Below is a small trained network, with its code and all its weights. Each question gives an input and a target symbol and asks what happens when units are switched off, that is, made to give their printed mean instead of their output.

import numpy as np


def w(rows, s, z=0):
    codes = np.array(rows[::2]) - 128.0
    scale = np.full(codes.shape[1], s)
    scale[-1] = z or s
    return codes * scale


def norm(h):
    return h / np.sqrt((h * h).mean(-1, keepdims=True) + 1e-5)


def f(y):
    return np.maximum(y, 0)


def softmax(a):
    e = np.exp(a - a.max(-1, keepdims=True))
    return e / e.sum(-1, keepdims=True)


def log_softmax(a):
    a = a - a.max(-1, keepdims=True)
    return a - np.log(np.exp(a).sum(-1, keepdims=True))


def net(x, mask):
    ids = ['αβγδζηθλμξσφω'.index(c) for c in x.split()]
    T = len(ids)
    res = E[ids] + P[:T]
    r = norm(res)
    for j in range(3):
        rows = slice(4 * j, 4 * j + 4)
        q, k, v = (r @ M[0][rows].T for M in (Q, K, V))
        z = softmax(np.where(np.tri(T) > 0, q @ k.T / 4**0.5, -1e9)) @ v
        o = O[0][rows]
        res = res + np.where(mask[j], z, o[:, -1]) @ o[:, :-1]
    y = f(norm(res) @ A[0][:, :-1].T + A[0][:, -1])
    res = res + np.where(mask[3:7], y, B[0][:, -1]) @ B[0][:, :-1]
    return log_softmax(norm(res)[-1] @ U[:, :-1].T + U[:, -1])


Q, K, V, O, A, B = {}, {}, {}, {}, {}, {}
E = w([
[88,122,144,123,87],'α',
[109,127,131,125,93],'β',
[118,115,149,116,96],'γ',
[141,96,122,165,168],'δ',
[80,52,54,221,77],'ζ',
[78,126,138,123,119],'η',
[254,129,185,134,149],'θ',
[149,167,59,170,92],'λ',
[103,119,143,111,78],'μ',
[107,116,131,119,100],'ξ',
[91,114,156,112,98],'σ',
[103,123,133,112,103],'φ',
[94,132,144,106,86],'ω',
],0.016)
P = w([
[185,139,85,142,238],'0',
[92,155,241,164,45],'1',
[95,138,246,175,63],'2',
[77,149,253,179,77],'3',
[87,135,250,179,77],'4',
[74,137,241,186,81],'5',
[77,145,239,182,73],'6',
[76,129,244,189,88],'7',
[66,145,237,184,101],'8',
[65,136,241,182,93],'9',
[74,121,236,184,97],'10',
[77,125,225,174,101],'11',
],0.0048)
Q[0] = w([
[50,40,124,92,38],'head 1',
[233,218,56,208,186],'head 1',
[60,91,181,38,128],'head 1',
[113,199,210,89,93],'head 1',
[142,190,75,116,25],'head 2',
[43,122,183,103,114],'head 2',
[223,130,124,237,163],'head 2',
[34,132,249,44,63],'head 2',
[151,174,46,174,225],'head 3',
[204,148,86,155,233],'head 3',
[97,79,38,175,152],'head 3',
[85,105,187,112,97],'head 3',
],0.011)
K[0] = w([
[67,73,51,62,55],'head 1',
[156,218,179,246,116],'head 1',
[104,100,93,22,199],'head 1',
[145,192,162,16,117],'head 1',
[159,214,118,52,44],'head 2',
[146,117,57,29,237],'head 2',
[103,111,232,214,82],'head 2',
[94,135,12,34,199],'head 2',
[121,171,207,245,23],'head 3',
[191,164,180,212,68],'head 3',
[53,82,187,154,50],'head 3',
[147,127,2,44,143],'head 3',
],0.0097)
V[0] = w([
[137,104,178,127,214],'head 1',
[70,119,91,179,140],'head 1',
[136,99,228,48,154],'head 1',
[100,22,57,122,127],'head 1',
[187,74,131,177,152],'head 2',
[110,208,152,94,173],'head 2',
[70,61,129,175,171],'head 2',
[177,116,146,8,106],'head 2',
[122,192,104,136,209],'head 3',
[103,186,138,110,51],'head 3',
[88,122,169,133,184],'head 3',
[183,143,179,116,176],'head 3',
],0.012)
O[0] = w([
[195,18,102,114,140,20],'head 1',
[154,195,108,148,95,198],'head 1',
[143,1,197,172,139,169],'head 1',
[116,190,77,189,19,255],'head 1',
[124,134,88,210,175,104],'head 2',
[65,168,204,47,104,50],'head 2',
[87,53,49,96,175,242],'head 2',
[117,157,194,191,35,109],'head 2',
[75,125,194,94,200,66],'head 3',
[177,130,120,108,92,116],'head 3',
[43,167,79,55,158,130],'head 3',
[36,192,189,163,106,24],'head 3',
],0.0086,0.0033)
A[0] = w([
[241,222,225,201,150,253],'neuron 1',
[39,146,183,126,115,107],'neuron 2',
[196,162,117,220,52,157],'neuron 3',
[35,212,109,255,168,84],'neuron 4',
],0.0088,0.0073)
B[0] = w([
[246,59,117,75,233,255],'neuron 1',
[154,255,132,167,176,168],'neuron 2',
[49,187,70,124,215,236],'neuron 3',
[218,208,51,118,52,177],'neuron 4',
],0.009,0.0081)
U = w([
[142,85,79,45,52,66],'α',
[182,208,107,79,165,77],'β',
[100,93,159,249,103,178],'γ',
[39,151,135,168,197,118],'δ',
[130,63,42,167,172,2],'ζ',
[63,121,125,51,145,179],'η',
[130,204,187,207,164,108],'θ',
[192,109,170,121,190,137],'λ',
[224,118,121,178,48,69],'μ',
[62,147,50,224,67,98],'ξ',
[83,55,125,106,50,166],'σ',
[59,169,183,129,68,215],'φ',
[154,141,192,68,68,162],'ω',
],0.012,0.0041)

Each question gives the input, a string of symbols that net reads in full, and the target symbol t.
The units are the heads (4 rows each of Q, K, V and O) and the neurons (one row each of A and B). Each row of codes is followed by its name. A weight is (code - 128) times the scale printed after its matrix; where a second scale follows, it is the last column's (O, A, B and U).
mask holds one flag per unit, heads first, then neurons. A switched-off unit (its flag False) gives its mean, the last column of its rows in O or B, instead of its output. The means were averaged over made-up inputs and are rounded, as every weight is.
A unit's drop is (log p(t) with every unit on - log p(t) with that unit switched off) / (log p(t) with every unit on - log p(t) with every unit switched off).
The circuit of an input: a set's keep is (log p(t) with only the set's units on - log p(t) with every unit switched off) / (log p(t) with every unit on - log p(t) with every unit switched off). Starting from all 7 units, units are removed one at a time, each time the one whose removal leaves the highest keep (on an exact tie, the one counted first), for as long as the keep stays at least 0.8.
circuit, biggest first: the units of the circuit, biggest drop first
unit that matters most: the unit with the biggest drop
which heads matter: for each layer, one digit per head in row order, 1 if its drop is at least 0.15 and else 0, layers parted by /
drop of u: that unit's drop, to one decimal
input φ δ ξ ξ, target φ: circuit, biggest first -> head 2
input σ μ γ, target σ: circuit, biggest first -> head 1; head 2
input σ ξ λ ξ ζ θ ξ, target σ: circuit, biggest first -> head 1; head 2
input α γ φ, target α: circuit, biggest first -> head 2; head 3
input η α η σ γ ζ φ, target η: which heads matter -> 011
input ω β θ ξ φ ω δ γ μ ξ α γ, target ω: which heads matter -> 010
input μ η μ θ α, target μ: which heads matter -> 011
input γ β φ, target γ: which heads matter -> 100
input ω μ α γ ξ φ λ η γ ζ ξ η, target ω: which heads matter -> 010
input α γ ω γ β γ σ δ μ ξ γ, target α: which heads matter -> 011
input θ ξ β λ α ω ξ, target θ: which heads matter -> 001
input λ δ δ ζ μ λ ζ η, target λ: which heads matter -> 001
input δ ξ ζ ω θ η, target δ: which heads matter -> 111
input μ α μ β, target μ: circuit, biggest first -> head 3
input α ξ β β γ φ ξ λ γ ξ, target α: circuit, biggest first -> head 2; neuron 3
input ω σ α θ μ ζ ζ λ μ β, target ω: which heads matter -> 010
input γ μ ω ζ δ ξ ξ, target γ: drop of head 2 -> 0.1
input η γ λ ω μ θ γ, target η: drop of head 1 -> 0.0
input φ ω γ λ η η ξ σ γ α, target φ: drop of head 2 -> 0.4
input α ξ φ γ θ ξ θ ω, target α: drop of neuron 3 -> 0.1
input θ σ ζ ξ ω γ η, target θ: unit that matters most -> head 3
